Below is a small trained network, with its code and all its weights. Each question gives an input and a class and asks what happens when units are switched off, that is, made to give their printed mean instead of their output.

import numpy as np


def w(rows, s, z=0):
    codes = np.array(rows[::2]) - 128.0
    scale = np.full(codes.shape[1], s)
    scale[-1] = z or s
    return codes * scale


def f(y):
    return y / 2 * (1 + np.tanh(0.7978845608 * (y + 0.044715 * y**3)))


def log_softmax(a):
    a = a - a.max(-1, keepdims=True)
    return a - np.log(np.exp(a).sum(-1, keepdims=True))


def net(x, mask):
    res = np.array(x, float).reshape(1, 5) / 4 @ E
    y = f(res @ A[0][:, :-1].T + A[0][:, -1])
    res = res + np.where(mask, y, B[0][:, -1]) @ B[0][:, :-1]
    return log_softmax(res[-1] @ U[:, :-1].T + U[:, -1])


A, B = {}, {}
E = w([
[127,128,126],'x0',
[37,101,30],'x1',
[129,129,124],'x2',
[123,127,133],'x3',
[123,254,103],'x4',
],0.0089)
A[0] = w([
[68,42,183,82],'n1',
[197,148,204,195],'n2',
[120,218,123,156],'n3',
[90,70,174,91],'n4',
[211,11,126,99],'n5',
[183,57,102,254],'n6',
[96,110,45,67],'n7',
[100,109,66,101],'n8',
[145,54,125,114],'n9',
[61,111,42,178],'n10',
],0.011,0.0052)
B[0] = w([
[145,173,153,198],'n1',
[169,81,202,254],'n2',
[88,178,170,199],'n3',
[144,214,132,167],'n4',
[122,187,151,242],'n5',
[56,141,129,246],'n6',
[187,162,209,166],'n7',
[206,98,224,160],'n8',
[97,202,137,186],'n9',
[153,111,248,225],'n10',
],0.011,0.0072)
U = w([
[172,100,181,48],'0',
[103,217,141,9],'1',
[121,118,150,253],'2',
[119,114,151,253],'3',
[112,113,148,250],'4',
[130,61,89,102],'5',
[147,85,2,72],'6',
[123,38,70,47],'7',
],0.016,0.0076)

Each question gives the input, the list of numbers given to net, and the class t.
The units are the neurons (one row each of A and B). Each row of codes is followed by its name. A weight is (code - 128) times the scale printed after its matrix; where a second scale follows, it is the last column's (A, B and U).
mask holds one flag per neuron, in row order. A switched-off neuron (its flag False) gives its mean, the last column of its row in B, instead of its output. The means were averaged over made-up inputs and are rounded, as every weight is.
A unit's drop is (log p(t) with every unit on - log p(t) with that unit switched off) / (log p(t) with every unit on - log p(t) with every unit switched off).
The circuit of an input: a set's keep is (log p(t) with only the set's units on - log p(t) with every unit switched off) / (log p(t) with every unit on - log p(t) with every unit switched off). Starting from all 10 units, units are removed one at a time, each time the one whose removal leaves the highest keep (on an exact tie, the one counted first), for as long as the keep stays at least 0.8.
circuit, biggest first: the units of the circuit, biggest drop first
top k neurons: the k neurons with the biggest drops, biggest first
drop of u: that unit's drop, to one decimal
input [-2,-7,7,-3,6], class 0: top 2 neurons : (n2; n6)
input [6,-4,3,-6,-8], class 1: circuit, biggest first : (n5; n9; n4)
input [4,8,3,0,-2], class 0: top 2 neurons : (n10; n8)
input [-5,-7,3,-8,7], class 3: top 2 neurons : (n2; n10)
input [-3,-6,3,1,5], class 0: top 2 neurons : (n2; n6)
input [-2,-7,-4,4,6], class 0: circuit, biggest first : (n2)
input [-3,5,-8,6,7], class 2: circuit, biggest first : (n5; n9)
input [6,8,7,-5,-8], class 0: top 4 neurons : (n10; n8; n7; n3)
input [-3,-6,1,8,6], class 3: top 2 neurons : (n10; n2)
input [6,6,2,-5,-5], class 0: drop of n8 : 0.5
input [-2,-2,-6,2,-6], class 1: drop of n1 : 0.1
input [-3,2,2,-8,-8], class 1: drop of n5 : 0.1
